W: [-25 -22  17  21 -22  14 -20 -22  11 -20 -19 -19   9  13 -22  13  16 -27
 -24  11  12 -25  18 -24 -20  17 -23 -12 -15   8  18 -25]
M: [ 51  42 -22 -27  39 -25  39  38 -23  35  40  35 -29 -33 -33 -29 -27  51
  46 -23 -27  47 -30  39  39 -26  45  25  27 -16 -23  48]
K: [ -2  -2  -6 -14   1  -2  -1   0  -1  -2   0   0   9   4   0  -1  -5  -3
  -2   4   3  -1  -8  -1   0  -6  -2   1   1   4  -9  -1]
B: [ 11  10 -24  12  14 -10  10  14  -9   8  11  11  13   3  12  -7 -18  10
  10   0  -1  13 -27  12  11 -22  11   9  10   2 -29  13]
Q: [ 19  17 -20 -29  19 -13  16  19 -10  15  16  17   2  -7  18 -12 -18  21
  19  -5  -8  20 -22  18  16 -20  17  10  14  -4 -23  21]
G: [-13 -13  18  26 -13   9 -11 -15   7 -13 -10 -12  -2   2 -12   6  13 -15
 -14   4   4 -15  17  -7 -11  16 -13  -8  -9   4  -7 -15]
N: [-6 -8 12 -2 -8  3 -8 -5  6 -2 -6 -3 -6 -4 -6  3  7 -8 -2  3 -2 -6 16 -8
 -6  8 -6 -8 -3 -2 38 -3]
howmany N: [-6] -> 7
asked: [ -2  -2  -6 -14   1  -2  -1   0  -1  -2   0   0   9   4   0  -1  -5  -3
  -2   4   3  -1  -8  -1   0  -6  -2   1   1   4  -9  -1] -> K
howmany B: [10] -> 5
howmany N: [-8] -> 6
howmany M: [39] -> 4

mub: [ 14  11 -11 -12  -3  -7  22  -3  -2   6 -34  -2 -12   9   6  -1   3 -16
 -20 -13   0   2 -10]
ded: [ 6  6 -2 -4  2  3 -2 -4  7 -5 -5 -4 -1 -3  9 -1 -6 -8  2  1  3  1  1]
zep: [ -8 -22  -4  16  -6   3  -9  -8 -14   6  -5  11  15  21 -19  -4  13  13
  -6  13  -1 -17 -23]
Puso: [ -6   3   4   1   1  -2   0   7  -3   3  12  -4  -4 -10   2   4   3   6
   4  -5  -1   5   6]
pagu: [-3  2  9  1  2  8  2  2  9  2 19  2  4  4  9  4  4 -2 12  4  1  5 13]
zomo: [ 10  -7  -9  17   0   4  -8 -13  -3   8  -5  11  11  11  -6  -2   0 -12
  -8  21   0 -16  -9]
Musop: [-18   6  11  11  -6   2  -4  16 -12  -6  12  16  22   6 -37  -8  -3  28
   5  10 -10  10   4]
Lipa: [ -7  18  -2  -6   6  -2  -5   6   0  -8   2 -11  -2 -19  11  -4   4  -2
  10  -7   6  13   9]
gagu: [ -4  -1   2   5  -2   7 -19  -6   2   3   7  -2   3  -3  12   1   2   2
   5   8   3  -7  -8]
asked: [ -6   3   4   1   1  -2   0   7  -3   3  12  -4  -4 -10   2   4   3   6
   4  -5  -1   5   6] -> Puso
asked: [ -7  18  -2  -6   6  -2  -5   6   0  -8   2 -11  -2 -19  11  -4   4  -2
  10  -7   6  13   9] -> Lipa
asked: [-18   6  11  11  -6   2  -4  16 -12  -6  12  16  22   6 -37  -8  -3  28
   5  10 -10  10   4] -> Musop
howmany Musop: [-6] -> 2
asked: [ 10  -7  -9  17   0   4  -8 -13  -3   8  -5  11  11  11  -6  -2   0 -12
  -8  21   0 -16  -9] -> zomo

Dur: [ 10   4 -10  13 -10 -10  11]
tul: [ 22  14 -18  17 -14 -15  17]
Zurov: [19 25  1  8  3 -1  6]
fek: [-16 -26  29  11  26  29  -9]
goget: [ 27  31 -32  25 -29 -29  24]
kavak: [12 19  3  4  6  5  7]
tol: [ 30  43 -26  22 -21 -22 -21]
sez: [ -9  16 -10  12  -9  12  12]
rosuv: [ 1  0 -1  4  1  4  4]
rana: [ 15  15  15  15  15 -22  15]
rego: [ 22  28 -20  18 -16 -17 -17]
howmany rana: [15] -> 6
dup goget:  -> [-29]
dup rana:  -> [15]
howmany sez: [12] -> 3
howmany rego: [-20] -> 1

bavi: [-10  19   2 -18  44   1   3  -7  -7  35 -29  19  14  -6  -3 -12   3   2
 -16  -9  15  21  14   0  32   5   3  19  -7   3   6   3   3 -11  21  13
 -10 -10   1  -5  20 -18]
rir: [-13  13   7 -26  43   1  -2  14  -6  20  20 -14  17  -5 -18 -15   4   2
 -16  -9  14 -31  16   2  26   9   6  20  -8   4   6   3  -2 -11  22  13
 -10   6   1  -6  20  10]
fabol: [-12   8  11 -46  43   1  -3 -26 -20  19  35 -14  16  -8 -21 -17   5   2
 -16 -12  14  -1  13   2  12 -19   6  19  -8   4   5   3  -1 -12  22  13
  -9  -1   2  -2  20   8]
Boku: [-13  15  13 -27  43   2   1   0  -4  24  17 -14  18  -7 -24 -15   6   2
 -16  -9  13 -13  14   2  18  11   7  20  -8   4   6   3  -1 -11  22  13
 -10   3   1  -7  20  -3]
bisi: [ -9  18  -5 -25  44   1  -1 -24  -8  29 -44 -15  17  -7 -27 -18   3   2
 -17 -15  11  50  12   1  33 -18   5  20  -8   4   6   3   5 -11  19  13
 -10  -4   1  -5  20  -1]
gak: [-12  13  18 -26  43   1   0   3  -4  25  16 -14  17  -6 -21 -15   4   2
 -16 -10  12 -19  16   2  22   4   6  21  -8   4   6   3  -1 -11  21  13
 -10   4   1  -6  20  10]
howmany fabol: [19] -> 2
asked: [-13  15  13 -27  43   2   1   0  -4  24  17 -14  18  -7 -24 -15   6   2
 -16  -9  13 -13  14   2  18  11   7  20  -8   4   6   3  -1 -11  22  13
 -10   3   1  -7  20  -3] -> Boku

putul: [-14  21  26 -15  16 -12 -13 -13 -13 -13 -14   5 -14 -13  15  19 -14 -13
  10  11 -14  21 -13]
sadim: [11 -2 -6 12 -2 11 12  0  9 10 -6 -6 -2 12 -2 -3 16 14  0 -2 15 -6 -6]
besel: [  2  -8 -19   5   1   3   7   3   2   2   3   2  11   4   4  -4   5   4
   8   7   6 -11   5]
sas: [-37  39  51 -38  30 -33 -36  28 -33 -35 -34  16  25 -37  30  36 -41 -39
  21  24 -40  41 -39]
nos: [-20  18  20 -19  17 -17 -17  17 -17 -18 -18  16  18 -19  18  18 -21 -20
  15  16 -20  19 -14]
manak: [ 7  4  3  8  1  8  8  2  5  6  5  0 -1  8  0  1 11  9  2 -1 10 -1 11]
guve: [-13  18 -15 -13 -13 -11 -12  14 -12 -13 -12  12  12 -13  14  16 -13 -13
  12  11 -13  17 -13]
kagif: [-8  4 -1 -7  9 -6 -4 10 -7 -8 -6 17 15 -7 11  6 -7 -7 12 11 -6  4 -7]
howmany guve: [-13] -> 9
howmany manak: [11] -> 2
howmany sadim: [-6] -> 5
howmany putul: [-14] -> 5
asked: [-20  18  20 -19  17 -17 -17  17 -17 -18 -18  16  18 -19  18  18 -21 -20
  15  16 -20  19 -14] -> nos

Fakag: [ 17  -5  14   2  -1 -14]
tuvu: [ 24  -3 -34 -16   9 -12]
bir: [  2 -13 -10 -19 -26  12]
reni: [ -8 -16  -2  -1 -28   1]
Kas: [-18  31  -2 -43  14   6]
laz: [-27   2  23  23 -27 -27]
fem: [1 0 0 0 0 0]
gog: [  2   1  -1  -3 -28  22]
howmany laz: [-27] -> 3
asked: [1 0 0 0 0 0] -> fem

C: [ 21  21  21 -37  21]
V: [19 33 33 43 33]
X: [31 42 42 31 31]
howmany X: [42] -> 2
howmany C: [21] -> 4
dup C:  -> [21]
dup V:  -> [33]
asked: [ 21  21  21 -37  21] -> C
asked: [31 42 42 31 31] -> X

